Below are the code and all the weights of a small trained network. Each question names an input and a class and asks about switching units off, where a switched-off unit gives its printed mean instead of its output.

import numpy as np


def w(rows, s, z=0):
    codes = np.array(rows[::2]) - 128.0
    scale = np.full(codes.shape[1], s)
    scale[-1] = z or s
    return codes * scale


def norm(h):
    return h / np.sqrt((h * h).mean(-1, keepdims=True) + 1e-5)


def f(y):
    return np.maximum(y, 0)


def log_softmax(a):
    a = a - a.max(-1, keepdims=True)
    return a - np.log(np.exp(a).sum(-1, keepdims=True))


def net(x, mask):
    res = np.array(x, float).reshape(1, 6) / 4 @ E
    u = 0
    for l in range(3):
        y = f(norm(res) @ A[l][:, :-1].T + A[l][:, -1])
        res = res + np.where(mask[u : u + 4], y, B[l][:, -1]) @ B[l][:, :-1]
        u += 4
    return log_softmax(norm(res)[-1] @ U[:, :-1].T + U[:, -1])


A, B = {}, {}
E = w([
[101,143,173,253,154,139,114,67,137,144,68],'x0',
[136,123,144,127,134,121,132,131,129,127,120],'x1',
[129,128,140,126,124,128,131,129,130,124,121],'x2',
[121,125,122,129,127,114,131,123,127,128,125],'x3',
[130,128,129,130,127,129,130,128,125,122,132],'x4',
[90,126,254,142,56,76,76,125,143,182,213],'x5',
],0.005)
A[0] = w([
[82,123,67,66,115,133,185,146,115,104,120,142],'0.n0',
[206,131,160,204,138,134,140,138,148,86,11,121],'0.n1',
[81,119,208,163,40,85,123,168,156,195,221,143],'0.n2',
[134,102,128,1,103,122,157,174,120,121,148,252],'0.n3',
],0.0031,0.0027)
B[0] = w([
[133,92,179,138,205,175,40,141,147,84,104,193],'0.n0',
[66,111,144,115,36,139,131,190,72,164,207,205],'0.n1',
[202,167,170,133,177,96,59,3,75,152,175,254],'0.n2',
[159,156,94,74,147,70,131,190,174,36,191,248],'0.n3',
],0.0043,0.0046)
A[1] = w([
[116,113,117,129,67,149,184,239,160,95,157,129],'1.n0',
[105,147,145,40,92,105,107,127,112,155,183,2],'1.n1',
[126,100,74,194,189,171,200,103,155,174,54,70],'1.n2',
[3,75,102,202,49,195,243,198,146,144,32,47],'1.n3',
],0.0033,0.0025)
B[1] = w([
[96,118,91,170,208,147,128,96,130,145,92,202],'1.n0',
[208,54,106,95,50,115,106,133,70,149,126,185],'1.n1',
[204,148,137,184,89,143,81,87,64,132,190,236],'1.n2',
[255,160,73,105,88,186,143,106,64,55,118,253],'1.n3',
],0.0061,0.0024)
A[2] = w([
[106,51,30,82,194,126,115,184,103,76,76,68],'2.n0',
[166,116,111,4,74,52,136,106,137,144,153,3],'2.n1',
[68,110,46,89,194,128,234,236,223,121,81,85],'2.n2',
[169,54,183,132,122,65,50,84,136,203,127,194],'2.n3',
],0.0043,0.0015)
B[2] = w([
[65,166,177,108,73,109,179,157,164,133,121,245],'2.n0',
[219,88,102,79,178,149,87,145,82,87,170,202],'2.n1',
[33,174,125,198,51,150,209,152,255,126,72,216],'2.n2',
[67,100,65,120,154,157,184,184,159,126,57,253],'2.n3',
],0.0066,0.0047)
U = w([
[59,174,109,102,73,132,204,195,222,66,113,126],'0',
[215,154,80,189,94,196,144,97,18,83,87,56],'1',
[227,60,140,47,172,75,69,147,87,120,216,252],'2',
[12,107,200,204,150,101,104,68,124,210,80,104],'3',
],0.011,0.00029)

Each question gives the input, the list of numbers given to net, and the class t.
The units are the neurons (one row each of A and B). Each row of codes is followed by its name. A weight is (code - 128) times the scale printed after its matrix; where a second scale follows, it is the last column's (A, B and U).
mask holds one flag per neuron, layer by layer. A switched-off neuron (its flag False) gives its mean, the last column of its row in B, instead of its output. The means were averaged over made-up inputs and are rounded, as every weight is.
A unit's drop is (log p(t) with every unit on - log p(t) with that unit switched off) / (log p(t) with every unit on - log p(t) with every unit switched off).
The circuit of an input: a set's keep is (log p(t) with only the set's units on - log p(t) with every unit switched off) / (log p(t) with every unit on - log p(t) with every unit switched off). Starting from all 12 units, units are removed one at a time, each time the one whose removal leaves the highest keep (on an exact tie, the one counted first), for as long as the keep stays at least 0.8.
units of the circuit, in order: the units of the circuit, biggest drop first
k most important neurons: the k neurons with the biggest drops, biggest first
k most important neurons of layer l: the k neurons of layer l with the biggest drops, biggest first
drop when u is switched off: that unit's drop, to one decimal
input [1,-4,5,-8,-7,5], class 3: units of the circuit, in order -> 2.n3; 0.n2
input [0,-7,-8,-5,5,5], class 2: units of the circuit, in order -> 2.n2
input [1,3,-8,-5,0,-1], class 1: 3 most important neurons -> 0.n3; 1.n3; 0.n2
input [0,-6,-8,0,0,5], class 2: 2 most important neurons of layer 2 -> 2.n2; 2.n0
input [1,6,-3,6,7,0], class 1: 2 most important neurons -> 0.n3; 0.n2
input [1,-7,2,6,-3,4], class 3: 2 most important neurons -> 0.n3; 2.n3
input [2,-5,2,2,-4,-1], class 1: 2 most important neurons -> 0.n2; 0.n3
input [7,7,-5,2,-2,0], class 1: 2 most important neurons -> 0.n2; 1.n3
input [0,4,-4,2,8,7], class 2: 2 most important neurons of layer 1 -> 1.n1; 1.n0
input [-6,-1,6,1,1,1], class 2: 3 most important neurons -> 2.n1; 1.n1; 2.n3
input [0,0,-3,5,-8,-6], class 0: 2 most important neurons of layer 0 -> 0.n2; 0.n0
input [5,-7,7,2,-3,0], class 1: drop when 0.n2 is switched off -> 4.0
input [-1,-8,6,7,8,6], class 2: drop when 0.n1 is switched off -> 0.0
input [5,6,-4,2,-8,0], class 1: drop when 0.n2 is switched off -> 3.1
input [0,3,4,-8,1,-7], class 0: most important neuron of layer 2 -> 2.n0
